Each row is followed by its tier, which names the range that a hidden value of the row falls in. A new part has a new value, new ranges and new names.
[ 309 -118  -95  150   35  -89   41   -1  -34  144   49  -96   -6  -65
  -12  239    1 -125 -224  -88    9  -23 -100  283  195  310 -116  -71
   18 -342 -126  -49  247  196 -136   99   86  247   42  -98  305] : Galom
[ 172 -152 -191  147  -84  338  209  340  -78  438   97 -167  278  260
 -178   38  -77 -169   -9 -223    8 -376  226  586  423  232  -56 -303
  174 -168  287 -200 -108 -312  122 -200   97  442  -98   26  219] : tunab
[ 318  296   -2 -205  -67 -126  152 -188 -126  145  -55  117    0   87
 -241  150  112  176 -132   10   33   31 -264 -251 -281 -350    4  100
  202  143  -38   -8  -20  -25   20  210  175   84   44 -152   97] : mub
[ 235   97 -204   30  -10 -256   18  -73   69 -106  145   94 -145   85
   59   11  117  204    8  -18 -266  101  100   58 -197  145  597  134
   19   90  184  124  -75 -174  107  -43   37  -37  130  -59 -296] : Galom
[ 210  -47   56  123  -38 -171  107  -28   -1  123   36 -118  -59 -116
  131  295  -32  -98 -180  -42   54  -34  -93  266  237  242 -304 -121
   37 -325 -278 -124  250  154  -84   81   57  240   55 -147  324] : pep
[  75  121 -198   32  119  389  -88   11   53  303   35 -106  417  119
 -279  282   33   47  165 -110   10 -305  149  295  279  389 -120 -152
   15   24  273  138 -202 -154  376  -77  158  280  220  158  139] : pep
[ 169  264  -64 -120   46 -243   36 -179   89   -2   16  101 -109   72
  -54  152  185  280  -58  135  -47   90  -85 -200 -219  -18   97  198
  162   45   63  -24  -95  -69  166   68  152   70  173 -158  -92] : pep
[ -55  376   38 -270  -27 -124  112 -184   17  167  -70   34  -39  153
  -64  255  138   46  172  147   98   -6 -152 -265 -155 -260  -57   93
  256   30    5  -78  -34 -116  251  140  138  196   77 -266  -75] : mub
[ -36  162  160  101  106  378 -239  105  -82 -227 -150 -157  241  -38
 -174   63  -12 -272  498  192  305 -440   76  -56  409  274 -136 -107
 -104   66  -81  234 -121  -22  264  196  -48   83 -103  163   12] : peb
[  81 -105   -4  181   55 -180  -85  203  101 -407  -27   65 -332  -35
   62  -92  199   11  126  211  -20   38  -84 -168   36  243  483  140
  138   -2  146 -206 -162  -24   19  -27   12  -58  280  -25 -421] : peb
[ 268  152 -186   28    4 -204   35 -106   47  -62  -37   26 -112  143
  125  -39   50   -3   41   43 -189  -52  242 -114 -133  -90  439  168
  -49 -150  106   20   77    6   53   52   22  122 -260 -228 -228] : pep
[ 249   50  -90   30   27 -242   73  -14  -68 -117   62   74 -250   61
  -32   15  188   73  -21  123  -99   94 -114  -32 -171   21  313  144
  116  120   -7  -55 -150 -184   43  103   11  -35  147 -133 -195] : der
[ 223 -255    1  229  -68  -42  229  249 -231  156  119 -177 -144   54
  -29   92    1 -400  -94  -20   84 -127 -156  537  321  250 -189 -205
  114 -182 -289 -174   69 -171 -118  136  -91  214  -90 -135  291] : tunab
[ 169  498   69 -250 -172 -120  235 -366 -188  202   -2  126  -98   61
 -113  346  170  -37  -22  132   71    8 -306 -154 -243 -473 -164   67
   18  358 -358   61 -180 -140  129  306   53   32  -73 -204  144] : mub
[ 189  173  134  -46   22 -345   81   15  -98 -237   35   -2 -250  108
  -31 -132  109   79   32  294  129   -2  -88 -148 -138  -13  -10  190
  203    7 -206   45    0 -222   55  253  -32   -6 -200 -224  -18] : tunab
[ 151 -244  -30  174  151 -221 -110  285  -27 -436  -68   -1 -340   27
  -59 -210  170  -90  189  180  -11   78 -177 -213  -52  227  576  166
  253 -100  159 -150    7  -26  -57  115  -28  -74  251 -100 -453] : peb
[ 211  -11 -236  188   77  366  -57  100  -25  177   74  -93  294   83
 -191  148   27  -60  102 -111  -65 -320  230  419  333  409   72 -160
 -111   56  220  100 -259 -182  235 -100   61  204   95  189   78] : der
[ 313 -121 -204  169   80   20   31   13 -102  207   38 -166   80   65
  -46  166  -39 -274  -59 -118  -61 -139   69  369  206  289   -7  -87
  -60 -334  -74   66  229   78  -37  136    5  274 -148 -125  233] : mub
[ 138 -184 -272  151   93  309   23  211    8  367   57 -149  276  143
 -213  211   13  -91   57 -222  -75 -226   99  464  332  421   36 -224
  139 -167  344 -122  -89 -150  191 -160  138  350  299   71   85] : Nogon
[ 249    3  264  141    2 -269  -54   52  106 -238  -43 -144   -9 -218
  267   24 -165  147 -149   74  202 -127  150   11  317  332 -326  -37
   39 -528 -230  -52  430  287 -153   42   84  227 -170  -97  304] : visab
[ 237  -72  237  259 -130 -329   73  155   96 -246  150 -149 -106 -167
  368  -46 -179  119 -179   27   79 -140  249  369  380  477 -214 -125
  -23 -378 -297   -8  292   16 -119  -69  -33  144 -232  -34  288] : tunab
[ -14  261  228   68  139  325 -335   24  -82 -409 -121 -101  253 -117
 -226   44   12  -84  559  231  289 -388   25 -159  291  331  -77  -49
 -150  281 -128  445 -201  -73  335  251  -64 -107   29  282  -52] : visab
[ 411  125   15  -14 -209  -16  113   10  -95  -56  -32  135   81  -17
 -142  -26  -29  243  -76 -214 -121  -74  -67 -120 -146 -245  411  -69
   77  256  134   29  -54  -32  -66  -12  133  -50  111  109  -88] : Nogon
[  53   61   42   -9   -2 -143  -37   61  100 -212 -190   50 -168   14
   32   11  101   -8  178  103   18  -10 -104 -412  -61 -113  365  111
  205 -122  164 -220   66  150   27   41  108   77  165 -147 -349] : Nogon
[ 192 -242  -66  206   85 -138 -114  350  112 -411 -110   32 -224   36
    1 -282   95   45  102   84  -48  -20   29 -257   35  205  671  137
  241 -226  393 -264   29   86  -93  -88   78   37  176  -36 -470] : peb
[ 212  277 -113 -151  -56 -247  136 -186   25  119   67   85  -70  140
   13  118   97  207  -77   25 -108   63   30  -69 -225 -141  213  134
  129    2   79   16    3 -126  104   40  127  136  -30 -209  -62] : Galom
[ 231  377  121 -257  -61 -110  141 -162 -126   92 -130   61   30  103
 -164   83   58  154  -15  112  164  -73 -147 -364 -201 -437 -145  101
  233   58  -74  -48   19  -45   61  224  160  155 -128 -214  100] : der
[ 207   80   -2    5   71 -239   -5   25   -9 -215  -15   41 -194   47
  -18  -63  140  129   33  181   10   37  -48 -190 -117   42  239  178
  169  -25   43  -61  -43  -88   41  105   50   17   65 -142 -190] : visab
[ 253 -101  -62  113  133 -190  -76  148 -104 -342  -60    3 -248   65
  -88 -188  136  -79  153  162  -27   24  -96 -195 -117   91  496  178
  145  -37   74  -11    7  -58  -39  192  -41  -61   45 -122 -333] : visab
[ 371   45   86  322  -33 -298 -135 -124  307 -334  154   19  -46 -384
  357  185  -51  428 -364   -5 -100  -16  240  247  282  675 -101   -2
 -289 -224 -204  120  120  301  -72 -162   97    0  141  180  248] : pep
[ 263 -159  -35  114   49 -173   43   70   -3  107   79 -138   29  -42
   -4  170  -59   42 -151 -142  -18    7  -72  293  150  382  -94 -106
  166 -351  -51  -23  310   74  -65   45   95  218  179  -90  236] : mub
[ -43  325  297   -3  -46  288 -297  -59  -71 -445 -185   -6  235 -196
 -197  126  -30 -101  612   70  201 -310 -149 -342  145   66  196 -111
 -165  431 -138  477 -102   78  259  262  -42 -235  156  329 -191] : mub
[ -44  201  316  111   27  417 -337  109 -150 -525 -243  -90  223 -173
 -212   -7  -41 -301  706  170  309 -450  -64 -300  328  131  141 -133
 -188  347 -148  391 -151   49  228  291 -117 -181    0  328 -200] : visab
[ 272 -213 -227  203  -28  116  139  115  -64  335   30 -108   57   52
  -57  247    2 -278 -139 -220 -105 -129  -28  432  270  213   40 -194
   26 -253   51 -205   82   64  -67  -34   75  316   96  -68  182] : pep
[  98  286   52  -99  -40 -185    5 -158   60 -130 -159   65 -134   32
   70   90   88  -16  125  156   36  -33  -43 -411 -130 -245  198  161
   62  -80  -27  -51   91  151   57  154   84   94 -108 -221 -184] : mub
[ 136  103  419   79  -35  206 -290  299 -107 -687 -222  -41  231 -132
 -288 -339 -149   91  504   63  304 -382  -58 -444  166  109  281  -88
   93  243   45  371   40   36   69  202   -9 -231  -23  361 -193] : tunab
[ 228  -58  117  107   -3 -174   75   52  -83   21   11 -182  -21  -71
  126  121 -103 -118  -56   -2  117 -107   14  223  247  215 -266 -112
   71 -369 -273  -42  326   67  -92  140    1  236 -127 -170  285] : der
[ 244 -132 -235  284   88  332  -43  271  -39   90  134 -143  250  160
 -207  -49   -4  -99   77  -76  -41 -374  310  543  403  558  100 -152
  -70  -28  233  117 -236 -279  196 -111    4  210  -86  192  107] : tunab
[ 149 -236  102  239 -115  -25  153  306  -87   23   32 -176  -79  -17
   95   34  -89 -299  -26  -50  119 -195  -19  378  415  258 -114 -233
  123 -306 -156 -234  170  -21 -130    3  -30  250  -91  -77  197] : tunab
[ 174 -268  173  237  -55 -173  141  264 -174  -76   16 -193 -234  -69
   82   43  -41 -394  -49   64  190  -92 -213  299  337  251 -220 -156
  147 -336 -385 -203  264   34 -213  201  -95  173 -103 -174  248] : tunab
[ 101  129  412  119 -126 -301   22    5  112 -269   71 -115  -86 -292
  362  145 -129  174 -101  149  251 -116   81  144  378  361 -483 -114
   -6 -271 -439  -16  238  104  -46   12   20  125  -76  -27  344] : peb
[ 188  236  113 -155  -26 -153  119   -1  -83  -25  -79   45  -85  113
 -118  -28   98  132  -19  190  183  -56 -119 -287 -113 -250  -66  125
  286  -13  -12 -144  -29 -104   37  152  129  151  -98 -206   20] : peb
[ 161   -1    7  145  -49 -190   29  125   42 -302  -29   66 -308    6
  126  -98  137  -52   40  186  -18  -30   11 -130   31   38  393  120
   54  -27   32 -199 -111  -21  -39    2   -7   11  -23 -104 -287] : peb
[ 175  375  246 -272 -106 -145  172  -71 -122   36 -107   34   16   89
 -119   17   17  198   -4  157  269  -99 -137 -351 -126 -413 -250   64
  318   21 -105  -96   42 -109   47  194  157  179 -169 -213  145] : peb
[ 113  433  142 -321   19 -194  171 -202 -162  149  -10   23  -44  145
 -186  169  151  179   31  260  232    2 -229 -225 -217 -298 -375  136
  311  144 -206   -1 -102 -286  208  290  111  144  -29 -276  166] : visab

[ -28  -95   15   78 -120 -138  -78  -10 -321   33  140   34  -90  -31
   41  -70   47  -18   -5 -157  -33 -131  -40   35   30   87   60 -113
  -83  196    7   41  154  -49  -21  206  111  120  251 -101  179] : vived
[  -3  -44  -83   45  -83  -32  -59  -84   24   28   45   66  -74  -74
  -30   27  -30   63  -28   12  -52  -38 -110   28  -58   98    7   21
  -43   87   45   33   83   20   29   44   37   40   58  -37   30] : giz
[ 141  -54  101    7   86   97   79 -116  254  165  103  -58   27 -161
 -160  -20  130  -34    5   32  189   24  -90  160  121  161 -285  130
   81 -332   60 -149  -57 -219  -21 -327  130  -37 -217   45 -164] : pivat
[ 38   9  23 -28  46  68  38 -54  76  29  31  44  44 -53 -43  33 -42  96
  24  10 -22  77 -78  11  17  58  -1  10   5 -47  42 -29  -2  74 -31 -82
  22  35 -72  22 -68] : giz
[  2  -7 -64  36  70  27  23 -48 -30 -17   3  43  76 -57 -44  65 -69 105
 104  24   4  94 -70  17  66  25  20 -24 -68  69  14 -13   7  36 -48   5
  12 -63  -8 -13   5] : boga
[  0   4 -84 114 -65  16  16 -72  53  28  29  -2 -63  -3  -2  28  24   4
 -62  46  21 -29 -52 -31 -55  31 -43 118 -47 -19  87  -2  39 -20  39  12
  30 -20  31 -65  44] : vis
[  26    6    4   85   24   11   13   87 -200  -33   82   22   49    2
    6  -33   29   46   40   -8   14   30   36  -74   36   -3   90  -86
  -64   20   26  -34   87   -7  -30   87   46   50   57  -49   66] : vis
[  1  -6 -20  -7 -34 -22 -20 -34   4  44  40  78 -53 -34   1 -11 -39 106
 -11 -38 -60  20 -94   8 -27  13  24 -19 -16  31  30   5  37  55 -22 -22
 -12  72  45  -1   1] : vul
[  47   33   67  -38   -7   69   48  -77  118   96  104  -17  -29   36
   -9  -29   68   17  -57   17   44   16  -68  -10    8   29  -37   87
   40 -160   41  -19  -14    0   35 -163   54   68  -94   14  -60] : pivat
[ -21  -52  -55   98 -243   13   27 -296   91   74   -3   89 -115  -17
   48   68  -42  -72 -176 -150  -76 -177 -157   77 -142  236 -133  245
  -42  161  167  121  128  190    6   93   42  115  192 -240   35] : giz
[  -8  -27  -74   46  -64  -16    3 -137  100   37   43    9  -85   52
  -63   68    1    3    7  -12   93   35 -139  -10   64   16  -98   51
  -16  -27  107   -4  -14  -64   21 -141   58  -96  -43  -47  -25] : boga
[  -3   91  184  -72   44   65   23  -45   67   69   71  -38  -87   45
  177   30  -72  123 -139   52 -173   12  -38  -48 -127 -109   53   15
  -74   -2   45   -4  -37   82  -26  112    3  135  -78  123  110] : vived
[ -28   42 -207  105  -72    2  -59  -85  169   -4   35   -5 -134   83
   -9   80    3   55  -53  207   42   24 -107 -112  -76  -76   10  111
  -85   -8   69   38   12  -78  134  -45   -2 -126  -79  -15   50] : vis
[ 140 -101  163   96  -26   23   42 -171  182  245  203 -145 -115 -135
  -86  -83  263 -184 -124  -13  247 -162  -80  208   98  189 -399  201
   37 -331   81 -139   -1 -404   25 -237  217   -1 -121  -24  -23] : vived
[ -40    5  -51  -50    2  -39  -79  -53   13   -8   29   66  -73    0
   18   84 -137  171   36   40 -115   77 -127  -31  -28  -52   99 -106
  -76  147   26   43    4   63   -9   55    3   -4  -21   70   53] : vul
[  12   61   -8  -16   34  110   50 -209  245   83    2    6  -17   -9
   59   96  -78   90  -62   96  -52   29 -130   49  -73   19  -79  187
  -68    1   45   45  -45   91    3  -44  -20  -13 -105   -1   -3] : dedit
[-24  -2 -81  90   2  12  44 -22  22  10   0 -53  -9 -62 -46  34  14  28
   0  49   5  16 -15 -29 -17  33  10 102  -5 -54  60 -45 -29   0  37  23
  55 -52  35  23  39] : vis
[ 114  -72   -4   83   64  -11   60  111 -225   58  106  112  162 -133
 -143 -190  156   30  160 -158  178   48   -7   89  219  122  -48  -88
   50 -137  -63 -113  110  -87  -99 -209    2   81  107 -122 -119] : dedit
[ -7  16 -19  17  12  -1   8 -19 -17  25  34  39 -17 -14  19   2 -31 104
   7   5 -41  44 -67 -17  -5 -28  41  -7 -42  22  14 -11  13  37 -18   2
 -17  28  23  15  29] : vived
[ 181    1  153  -35  163  168  206   39   61   84   59   82  243  -73
 -180 -108  110   33  133 -151  219  187  -23   64  248  112 -168   -1
  156 -382   45 -187  -27    9 -155 -467    2   65 -162  -53 -325] : pivat
[  -2  -32  -65  142 -150    2   53 -146   24   62   64  -39  -88   47
  -22    6  105 -125  -92  -59  111 -102  -58  -10   -2  111 -122  194
   -5  -55  134   15   51  -43   56  -38  103  -15   92 -162   35] : vis
[ -18  163  102  -28   43   86  -25   34   84   36   71  -44 -115   65
  249   18  -70  179 -202  235 -247   -8   22 -137 -275 -196  178   51
 -139   23   -4   31    6   89   59  242  -57  155  -85  155  193] : boga
[   5  114   42  -27   98  179  134 -155  275   34  -32  -66   37   64
   48  145  -88   80  -50  128  -26  122  -63  -54  -47  -55  -50  193
  -28 -116  106  -16 -134  126   -2  -84    2  -69 -202   60  -37] : lanu
[  89  165  106  -71  157  318  206 -325  555  143  -43  -33   85   39
   88  157  -90   90 -114  178    7  120 -147   66  -73   -4 -238  383
  -37 -218   93    1 -160  157  -35 -260  -75  -46 -353   12 -151] : dedit
[ 104   72    8  -11  155  186   90  -18  124   -9   -1  111  187  -59
  -36   35  -65  165   68   99   -3  166  -55   -9   23   38    8   26
  -35  -82    5  -44   25  138  -70 -137  -77   34 -171  -19 -148] : giz
[  13   24  -20  107  -70   71   71 -120  -17   19   14   52   13   26
   63   35  -20   -5  -71  -45  -17  -44  -40  -10  -62   76  -43  134
  -81   73   99   46   91  119  -35   84    3   60   91 -173   48] : lanu
[  94    1   -7    8  209  115   44  -17    8   21   52   30  205 -163
  -90   26  -19  125  169  115   62  125  -30   99  120   92  -15  -24
  -67  -33  -70  -55   12  -35  -68  -60   37  -49 -131   19  -57] : vul
[  60   13  -67   96  -25   85   61 -188  191  121   30   43   -3  -63
    5   -8   53    9  -71   45   67  -51 -116  104  -36  103 -176  251
  -49  -68   27   14   45  -12   10 -120  -34    7   -9 -129  -36] : rab
[  74  -86   -3   59   51  -62    9  132 -300   28  115  105  121 -124
 -122 -165  110   56  172 -163  118   46   -8   63  205   94   26 -174
   24  -42  -66  -91  114  -81  -95 -108   28   83  137  -79  -54] : dedit
[ 33 -24  -2  31 -20  24  -1 -32 -62   9  57  83  29 -61 -16  -5 -19  66
   4 -37 -43   1 -61  10  -8 105  35 -22 -36  57  32   7  99  80 -28  35
  26  95  48 -62  -5] : giz
[ -58   10  -52   16 -125  -66  -22  -79    7   59   28   61 -147   37
   72  -19  -29   79  -93  -71  -98  -43 -118  -28  -88  -31   41   57
  -23   74   46   50   31   95   23   23  -43   89  137  -27   65] : rab
[  31  -30   15  108  -48   14   39  -64   56   78   89  -90  -78  -29
  -40   -7  116  -79  -78   17  100  -63  -24    4    9   71 -125  127
    7 -156  105  -70    1 -146   44  -53  129  -20  -16  -21   32] : vis
[  56  -47 -283  194  -58  -38  -61  -14  -22    9   28  183   22  -95
 -106  -66   62   82   81   63  125    6 -115   44   36   70  -52   38
  -90   50  -39    8  177  -97   19 -113 -101  -52   97 -195  -45] : vived
[  76  -39  -21   73   34   66   92  -66  -16   86   33   57  131 -169
  -87  -65   67   12   55  -71   73  -13  -33  137   63  196  -98  124
   20  -74  -11  -40   63   32  -60  -90   26   59   79 -115  -76] : vul
[   5  -14   -8  102  -42  -14    5   34 -196  -18   77   22    0    9
   21  -25   27    9   -1  -49   -1  -25   16  -57    7   32   62  -45
  -66   63   55   -5  103    7  -20  124   61   62  115  -87   94] : vis
[ -83  -87  -89   97 -164 -160  -72  -22 -106   27   84  -79 -207   -5
  -49   -2   68  -54  -51  -57   12  -96  -55  -47   -8   33   23   -1
   11   24   98  -13   15 -126   94   81  156  -31  159   21  138] : vis
[ -21  -37  -15   -8 -153  -81  -41  -33    8   52   44   97 -156    2
  -15  -32  -20   65  -80 -129  -74  -24 -121  -27  -61   26   12  -29
   44    9  100    2   55   66   -1  -57    3  122  105  -15  -20] : pivat
[  -6 -152  -56   92 -107 -166  -83   27    1   -8  -13   84 -190 -131
 -163   56  -66   64   20 -153   11   45 -144   10   51   31 -144 -178
   34  -16  211 -148   17 -160  -85  -89   68  -67   49   46  -40] : vis
[  27   -9   -9   87   44   34   73   29 -153   14   32   30  113 -100
  -20  -48   30   44   55  -48    6   11   27   29   37   84   33   26
  -32    6   -8  -39   64   54  -57   63   20   59  115  -67   28] : boga
[ 118  -87   63   49 -165  -38  -93  -78  -42   32  179  180 -138  116
  -44  -22   44  -32  -49 -154  138  -23 -174  -23   95   73 -166 -181
  -53   15  171   -1  210 -143  -67 -186   69   96  -57 -210  -85] : giz
[-12  10 -57  40  41  25  43 -58   9  38  10   1  40 -78 -11  13 -14  80
  33  35 -21  29 -51  35   3  36  21  85 -36  12 -14  -8 -10  46  -1  15
   3 -13  41   8  30] : vived
[  30   23  192  -58   44   59   38   30  -61   31   60   21   13  -73
   78  -13  -61  112  -75  -58 -179   11   -3  -15  -81   40   85  -59
   -8   -2   48  -45   29  150  -72  121   35  210    9   83   35] : giz
[ -13  167  137  -91   57   84  -51  -11  126   71   88  -26 -137   62
  280   19 -100  217 -209  230 -286   -8  -27  -98 -279 -201  173   35
 -148   54  -33   60   -8  108   50  224  -71  187 -114  184  189] : dedit
[-33 -32 -57 102 -89 -51  -6 -16 -97   0  55 -23 -80   8 -13   9  31 -16
 -31 -35   8 -40 -24 -57 -11  32  25  19 -28  26  91  -9  45 -25  32  77
  87   2 108 -45  89] : vis
